Here is a tiny trained network, its code and every weight. The questions are about switching its units off for an input and a target symbol, where a switched-off unit gives its printed mean instead of its output.

import numpy as np


def w(rows, s, z=0):
    codes = np.array(rows[::2]) - 128.0
    scale = np.full(codes.shape[1], s)
    scale[-1] = z or s
    return codes * scale


def f(y):
    return y / 2 * (1 + np.tanh(0.7978845608 * (y + 0.044715 * y**3)))


def softmax(a):
    e = np.exp(a - a.max(-1, keepdims=True))
    return e / e.sum(-1, keepdims=True)


def log_softmax(a):
    a = a - a.max(-1, keepdims=True)
    return a - np.log(np.exp(a).sum(-1, keepdims=True))


def net(x, mask):
    ids = ['αβγηθλμξπσφψω'.index(c) for c in x.split()]
    T = len(ids)
    res = E[ids] + P[:T]
    u = 0
    for l in range(2):
        q, k, v = (res @ M[l].T for M in (Q, K, V))
        z = softmax(np.where(np.tri(T) > 0, q @ k.T / 4**0.5, -1e9)) @ v
        res = res + np.where(mask[u], z, O[l][:, -1]) @ O[l][:, :-1]
        u += 1
        y = f(res @ A[l][:, :-1].T + A[l][:, -1])
        res = res + np.where(mask[u : u + 8], y, B[l][:, -1]) @ B[l][:, :-1]
        u += 8
    return log_softmax(res[-1] @ U[:, :-1].T + U[:, -1])


Q, K, V, O, A, B = {}, {}, {}, {}, {}, {}
E = w([
[134,101,147],'α',
[105,133,60],'β',
[133,102,144],'γ',
[54,140,106],'η',
[86,113,208],'θ',
[93,119,150],'λ',
[74,132,129],'μ',
[39,143,120],'ξ',
[114,2,98],'π',
[81,128,129],'σ',
[130,95,194],'φ',
[81,126,139],'ψ',
[60,139,116],'ω',
],0.016)
P = w([
[194,175,131],'0',
[99,172,91],'1',
[92,137,101],'2',
[56,126,102],'3',
[52,102,126],'4',
[36,89,135],'5',
[28,75,153],'6',
[20,62,170],'7',
[10,52,169],'8',
[6,37,192],'9',
[2,33,177],'10',
[46,4,145],'11',
[26,42,58],'12',
],0.0088)
Q[0] = w([
[191,195,134],'L0H1',
[247,148,131],'L0H1',
[157,153,141],'L0H1',
[99,35,114],'L0H1',
],0.015)
K[0] = w([
[155,213,136],'L0H1',
[133,248,150],'L0H1',
[142,178,140],'L0H1',
[45,64,112],'L0H1',
],0.014)
V[0] = w([
[223,79,48],'L0H1',
[229,255,47],'L0H1',
[5,194,105],'L0H1',
[88,104,208],'L0H1',
],0.0072)
O[0] = w([
[45,85,208,116],'L0H1',
[70,226,181,2],'L0H1',
[239,189,145,149],'L0H1',
[212,96,1,159],'L0H1',
],0.0075,0.012)
A[0] = w([
[45,42,210,178],'L0N1',
[47,68,213,37],'L0N2',
[36,130,74,201],'L0N3',
[31,105,129,254],'L0N4',
[135,167,102,147],'L0N5',
[191,159,216,190],'L0N6',
[144,145,90,158],'L0N7',
[77,227,254,116],'L0N8',
],0.0064,0.0066)
B[0] = w([
[93,94,137,227],'L0N1',
[118,152,94,136],'L0N2',
[147,50,129,217],'L0N3',
[92,17,99,254],'L0N4',
[128,129,123,128],'L0N5',
[55,108,254,128],'L0N6',
[135,108,95,154],'L0N7',
[107,140,87,130],'L0N8',
],0.0071,0.0072)
Q[1] = w([
[113,158,65],'L1H1',
[144,104,124],'L1H1',
[109,110,78],'L1H1',
[254,52,53],'L1H1',
],0.0068)
K[1] = w([
[129,1,137],'L1H1',
[104,62,160],'L1H1',
[239,73,176],'L1H1',
[242,52,68],'L1H1',
],0.0043)
V[1] = w([
[113,159,254],'L1H1',
[156,103,39],'L1H1',
[73,90,56],'L1H1',
[154,73,246],'L1H1',
],0.0078)
O[1] = w([
[152,106,34,3],'L1H1',
[87,128,204,219],'L1H1',
[182,176,236,242],'L1H1',
[166,3,37,145],'L1H1',
],0.0055,0.013)
A[1] = w([
[73,74,121,69],'L1N1',
[255,178,81,169],'L1N2',
[157,182,85,100],'L1N3',
[164,220,203,253],'L1N4',
[148,201,121,98],'L1N5',
[221,124,20,149],'L1N6',
[142,76,163,179],'L1N7',
[168,41,182,100],'L1N8',
],0.0096,0.011)
B[1] = w([
[138,188,138,173],'L1N1',
[251,193,117,136],'L1N2',
[127,188,123,124],'L1N3',
[157,119,210,147],'L1N4',
[101,166,108,124],'L1N5',
[200,178,55,138],'L1N6',
[93,135,113,240],'L1N7',
[127,168,105,250],'L1N8',
],0.016,0.018)
U = w([
[79,129,89,163],'α',
[91,31,222,254],'β',
[89,51,83,154],'γ',
[155,176,185,52],'η',
[171,222,62,158],'θ',
[162,124,125,160],'λ',
[154,153,154,50],'μ',
[162,204,175,46],'ξ',
[122,176,126,17],'π',
[155,130,152,54],'σ',
[144,76,3,83],'φ',
[161,138,148,141],'ψ',
[155,169,176,48],'ω',
],0.011,0.0047)

Each question gives the input, a string of symbols that net reads in full, and the target symbol t.
The units are the heads (4 rows each of Q, K, V and O) and the neurons (one row each of A and B). Each row of codes is followed by its name. A weight is (code - 128) times the scale printed after its matrix; where a second scale follows, it is the last column's (O, A, B and U).
mask holds one flag per unit, layer by layer, with each layer's heads first. A switched-off unit (its flag False) gives its mean, the last column of its rows in O or B, instead of its output. The means were averaged over made-up inputs and are rounded, as every weight is.
A unit's drop is (log p(t) with every unit on - log p(t) with that unit switched off) / (log p(t) with every unit on - log p(t) with every unit switched off).
The circuit of an input: a set's keep is (log p(t) with only the set's units on - log p(t) with every unit switched off) / (log p(t) with every unit on - log p(t) with every unit switched off). Starting from the 12 units with the biggest drops (on a tie, the unit counted first), units are removed one at a time, each time the one whose removal leaves the highest keep (on an exact tie, the one counted first), for as long as the keep stays at least 0.8.
circuit, biggest first: the units of the circuit, biggest drop first
most important unit: the unit with the biggest drop
top k neurons: the k neurons with the biggest drops, biggest first
k most important neurons of layer l: the k neurons of layer l with the biggest drops, biggest first
input β μ β β θ β γ φ θ ξ φ ω, target φ: circuit, biggest first	[L0H1]
input β φ θ, target φ: circuit, biggest first	[L1H1 L0H1 L1N1]
input γ β π β β φ φ σ β β ω, target α: top 3 neurons	[L1N1 L1N8 L1N7]
input β θ β β ψ π α η λ λ φ, target α: circuit, biggest first	[L0H1 L1N8 L1N7 L1N4]
input η β β μ σ β β φ β θ λ θ λ, target θ: circuit, biggest first	[L0H1 L1N6]
input θ β β θ β φ ω μ α θ φ ψ, target φ: 3 most important neurons of layer 1	[L1N1 L1N4 L1N6]
input λ β β β φ ω, target φ: circuit, biggest first	[L0H1 L1H1 L1N1 L1N4]
input ψ β φ θ β θ λ, target θ: circuit, biggest first	[L0H1 L0N4]
input β θ ξ, target θ: circuit, biggest first	[L0H1 L1H1]
input θ ξ β θ γ β ξ, target β: 2 most important neurons of layer 1	[L1N8 L1N6]
input φ φ β β ψ, target β: circuit, biggest first	[L1N8 L0H1 L1N1 L1N4]
input θ β θ ψ, target θ: 3 most important neurons of layer 0	[L0N6 L0N4 L0N1]
input θ β θ θ φ, target θ: circuit, biggest first	[L0H1 L1H1 L0N4 L1N6]
input φ θ α, target θ: circuit, biggest first	[L1H1 L1N6 L0N4]
input θ λ γ γ β φ ξ, target φ: circuit, biggest first	[L0H1 L1H1 L1N4 L1N1]
input β θ π θ θ φ θ ξ ξ η, target α: 3 most important neurons of layer 1	[L1N1 L1N8 L1N7]
input β β γ β ψ φ λ, target φ: circuit, biggest first	[L0H1 L1H1 L1N4]
input β θ φ, target θ: circuit, biggest first	[L1H1 L0H1 L1N6]
input γ β β γ λ π β β ω φ β θ, target α: circuit, biggest first	[L1N8 L0H1 L1N7 L1N4]
input θ γ ψ β ψ β β θ β θ β β, target β: top 2 neurons	[L0N3 L1N8]
input λ β ψ φ σ θ θ β, target θ: 2 most important neurons of layer 0	[L0N4 L0N1]
input π θ λ β θ θ ψ β α η ξ, target α: most important unit	L1N1
input θ β β θ θ β β β μ π, target α: most important unit	L1N8
input β β φ β, target φ: top 3 neurons	[L0N6 L1N1 L1N8]
input φ φ φ β, target φ: 4 most important neurons of layer 1	[L1N8 L1N1 L1N6 L1N4]
input ψ σ π φ σ β ξ μ, target α: 2 most important neurons of layer 1	[L1N1 L1N8]
input φ β θ β φ ψ θ σ, target θ: most important unit	L0H1
